Below are the code and all the weights of a small trained network. Each question names an input and a class and asks about switching units off, where a switched-off unit gives its printed mean instead of its output.

import numpy as np


def w(rows, s, z=0):
    codes = np.array(rows[::2]) - 128.0
    scale = np.full(codes.shape[1], s)
    scale[-1] = z or s
    return codes * scale


def f(y):
    return np.maximum(y, 0)


def log_softmax(a):
    a = a - a.max(-1, keepdims=True)
    return a - np.log(np.exp(a).sum(-1, keepdims=True))


def net(x, mask):
    res = np.array(x, float).reshape(1, 7) / 4 @ E
    y = f(res @ A[0][:, :-1].T + A[0][:, -1])
    res = res + np.where(mask, y, B[0][:, -1]) @ B[0][:, :-1]
    return log_softmax(res[-1] @ U[:, :-1].T + U[:, -1])


A, B = {}, {}
E = w([
[187,148,115,129,255,105,137,65],'x0',
[160,122,65,226,78,78,231,116],'x1',
[130,128,129,126,128,131,132,128],'x2',
[140,64,238,171,118,19,81,93],'x3',
[194,153,158,69,104,103,155,146],'x4',
[147,110,22,86,94,55,76,104],'x5',
[161,13,107,118,179,139,140,192],'x6',
],0.0077)
A[0] = w([
[108,84,128,89,146,146,113,175,132],'neuron 1',
[126,126,158,75,145,165,76,149,100],'neuron 2',
[130,183,142,117,96,108,139,90,98],'neuron 3',
[97,122,147,87,155,153,74,113,65],'neuron 4',
[144,70,111,127,146,119,165,168,86],'neuron 5',
[157,152,73,84,123,159,204,149,164],'neuron 6',
[113,102,87,200,99,85,254,122,86],'neuron 7',
[177,122,134,93,120,107,162,146,228],'neuron 8',
[59,140,63,159,152,180,115,125,171],'neuron 9',
[152,98,124,119,199,112,113,208,124],'neuron 10',
[146,136,99,102,112,94,111,149,254],'neuron 11',
[43,121,141,184,167,136,145,143,145],'neuron 12',
[104,85,173,156,90,72,89,140,140],'neuron 13',
[173,58,106,131,129,157,112,181,218],'neuron 14',
[85,197,206,179,161,173,148,161,111],'neuron 15',
[107,204,140,105,81,118,95,57,101],'neuron 16',
[94,139,195,92,136,143,203,132,180],'neuron 17',
[83,166,126,169,115,136,98,63,99],'neuron 18',
[121,198,65,97,152,178,132,159,86],'neuron 19',
[164,106,158,173,111,69,116,113,72],'neuron 20',
[148,154,150,158,155,83,104,105,163],'neuron 21',
[87,113,137,58,142,135,59,120,80],'neuron 22',
[65,100,146,141,34,117,105,188,153],'neuron 23',
[148,130,57,90,81,107,65,137,190],'neuron 24',
[159,146,82,63,115,53,109,114,108],'neuron 25',
[109,76,199,150,128,95,98,61,81],'neuron 26',
[115,106,94,103,113,70,57,107,165],'neuron 27',
[84,89,71,74,116,119,84,59,114],'neuron 28',
[103,230,141,141,113,107,111,55,112],'neuron 29',
[131,30,122,117,168,125,131,123,118],'neuron 30',
[78,132,68,153,132,93,64,122,136],'neuron 31',
[166,108,141,112,176,129,147,37,196],'neuron 32',
[136,122,161,165,150,187,110,171,127],'neuron 33',
[113,100,149,113,37,142,130,182,147],'neuron 34',
[109,104,149,119,51,163,129,169,149],'neuron 35',
[162,111,176,137,138,44,98,92,122],'neuron 36',
[70,140,165,59,170,143,48,150,63],'neuron 37',
],0.0083,0.0051)
B[0] = w([
[148,107,145,123,99,127,99,65,192],'neuron 1',
[213,180,139,230,82,69,107,92,198],'neuron 2',
[159,41,135,45,79,183,116,139,180],'neuron 3',
[167,166,90,203,72,78,101,102,180],'neuron 4',
[132,86,127,111,64,114,106,101,179],'neuron 5',
[111,149,184,136,105,197,55,182,231],'neuron 6',
[199,215,110,224,35,84,56,80,254],'neuron 7',
[88,161,205,104,141,144,95,91,223],'neuron 8',
[79,145,186,139,128,193,102,164,230],'neuron 9',
[112,101,124,84,92,127,115,82,206],'neuron 10',
[78,157,212,142,189,118,166,121,235],'neuron 11',
[119,148,182,128,129,111,203,123,189],'neuron 12',
[104,162,137,117,163,204,81,207,219],'neuron 13',
[86,106,205,75,44,158,109,49,242],'neuron 14',
[177,60,138,127,157,57,216,152,217],'neuron 15',
[133,59,133,55,70,112,129,83,213],'neuron 16',
[136,130,148,110,174,86,205,139,213],'neuron 17',
[120,70,135,40,97,148,98,135,185],'neuron 18',
[135,110,142,148,138,172,48,231,215],'neuron 19',
[130,159,125,137,109,161,73,205,195],'neuron 20',
[84,140,120,72,151,157,86,143,206],'neuron 21',
[177,160,99,253,75,64,111,90,196],'neuron 22',
[119,141,51,61,222,124,121,65,236],'neuron 23',
[141,123,193,144,191,113,217,145,235],'neuron 24',
[141,124,179,147,154,110,188,179,204],'neuron 25',
[132,123,119,155,165,162,68,242,206],'neuron 26',
[112,127,171,154,146,126,189,157,227],'neuron 27',
[136,106,165,143,129,55,213,166,201],'neuron 28',
[133,23,131,35,43,174,127,93,229],'neuron 29',
[101,65,154,86,95,168,86,96,210],'neuron 30',
[124,101,183,180,167,90,231,139,204],'neuron 31',
[65,177,48,68,175,128,97,60,243],'neuron 32',
[165,111,155,139,118,107,206,123,186],'neuron 33',
[106,169,21,101,209,106,118,76,218],'neuron 34',
[117,163,55,108,194,138,150,94,210],'neuron 35',
[127,184,104,108,139,191,109,202,231],'neuron 36',
[213,190,88,213,65,78,106,114,219],'neuron 37',
],0.0054,0.0065)
U = w([
[219,197,101,212,45,93,89,79,56],'0',
[76,164,170,113,135,151,133,101,253],'1',
[103,154,129,112,140,199,66,254,41],'2',
[127,27,131,55,46,155,119,63,76],'3',
[90,154,149,120,155,133,147,104,227],'4',
[159,105,157,139,187,86,247,164,67],'5',
[94,188,30,78,233,138,105,43,91],'6',
],0.0098,0.0056)

Each question gives the input, the list of numbers given to net, and the class t.
The units are the neurons (one row each of A and B). Each row of codes is followed by its name. A weight is (code - 128) times the scale printed after its matrix; where a second scale follows, it is the last column's (A, B and U).
mask holds one flag per neuron, in row order. A switched-off neuron (its flag False) gives its mean, the last column of its row in B, instead of its output. The means were averaged over made-up inputs and are rounded, as every weight is.
A unit's drop is (log p(t) with every unit on - log p(t) with that unit switched off) / (log p(t) with every unit on - log p(t) with every unit switched off).
The circuit of an input: a set's keep is (log p(t) with only the set's units on - log p(t) with every unit switched off) / (log p(t) with every unit on - log p(t) with every unit switched off). Starting from the 12 units with the biggest drops (on a tie, the unit counted first), units are removed one at a time, each time the one whose removal leaves the highest keep (on an exact tie, the one counted first), for as long as the keep stays at least 0.8.
units of the circuit, in order: the units of the circuit, biggest drop first
unit that matters most: the unit with the biggest drop
top k neurons: the k neurons with the biggest drops, biggest first
drop of u: that unit's drop, to one decimal
input [8,2,-4,8,2,-3,0], class 2: units of the circuit, in order => neuron 26; neuron 36; neuron 20
input [8,1,0,-1,-7,0,8], class 3: units of the circuit, in order => neuron 30; neuron 14; neuron 10
input [5,-7,-1,0,6,-8,-6], class 5: top neuron => neuron 15
input [-8,-4,7,-6,3,-3,-5], class 6: top 3 neurons => neuron 34; neuron 23; neuron 35
input [3,2,4,4,7,8,-6], class 5: units of the circuit, in order => neuron 25; neuron 24
input [-1,0,-2,-6,3,-3,-2], class 2: units of the circuit, in order => neuron 19; neuron 6
input [-8,0,3,-7,2,-6,-6], class 6: units of the circuit, in order => neuron 34; neuron 23
input [6,4,0,-7,7,-5,-1], class 2: units of the circuit, in order => neuron 6; neuron 19
input [2,3,-2,-6,-3,8,3], class 5: units of the circuit, in order => neuron 24; neuron 28
input [-7,3,6,4,-2,-8,-1], class 5: units of the circuit, in order => neuron 15; neuron 17
input [-6,-3,-3,-1,-1,0,-8], class 3: units of the circuit, in order => neuron 29; neuron 16
input [-2,-6,2,-2,-5,7,3], class 5: units of the circuit, in order => neuron 24; neuron 28; neuron 31
input [-4,7,3,-6,-5,-8,-8], class 3: top 2 neurons => neuron 29; neuron 18
input [1,3,-2,1,7,6,-4], class 4: unit that matters most => neuron 15
input [7,1,-1,-7,5,-2,4], class 2: top 2 neurons => neuron 6; neuron 19
input [5,-6,6,-6,-5,3,1], class 0: top 2 neurons => neuron 37; neuron 22
input [-3,2,3,-6,6,3,-8], class 3: top 2 neurons => neuron 29; neuron 16
input [-4,-5,-4,2,-1,-5,4], class 0: top 2 neurons => neuron 37; neuron 2
input [-4,1,2,6,5,-8,-4], class 5: top 2 neurons => neuron 15; neuron 17
input [3,0,-4,8,-8,-1,-6], class 2: unit that matters most => neuron 26
input [-7,-6,4,-1,-1,8,3], class 5: top 2 neurons => neuron 24; neuron 28
input [-4,5,-2,-7,3,0,1], class 2: top 2 neurons => neuron 6; neuron 19
input [5,-3,6,-5,6,-7,2], class 5: top 2 neurons => neuron 15; neuron 17
input [2,8,-2,1,7,3,8], class 0: top 2 neurons => neuron 7; neuron 29
input [-1,5,-2,-5,0,-5,-6], class 3: top 2 neurons => neuron 29; neuron 3
input [6,8,6,0,-6,2,6], class 0: drop of neuron 11 => 0.0
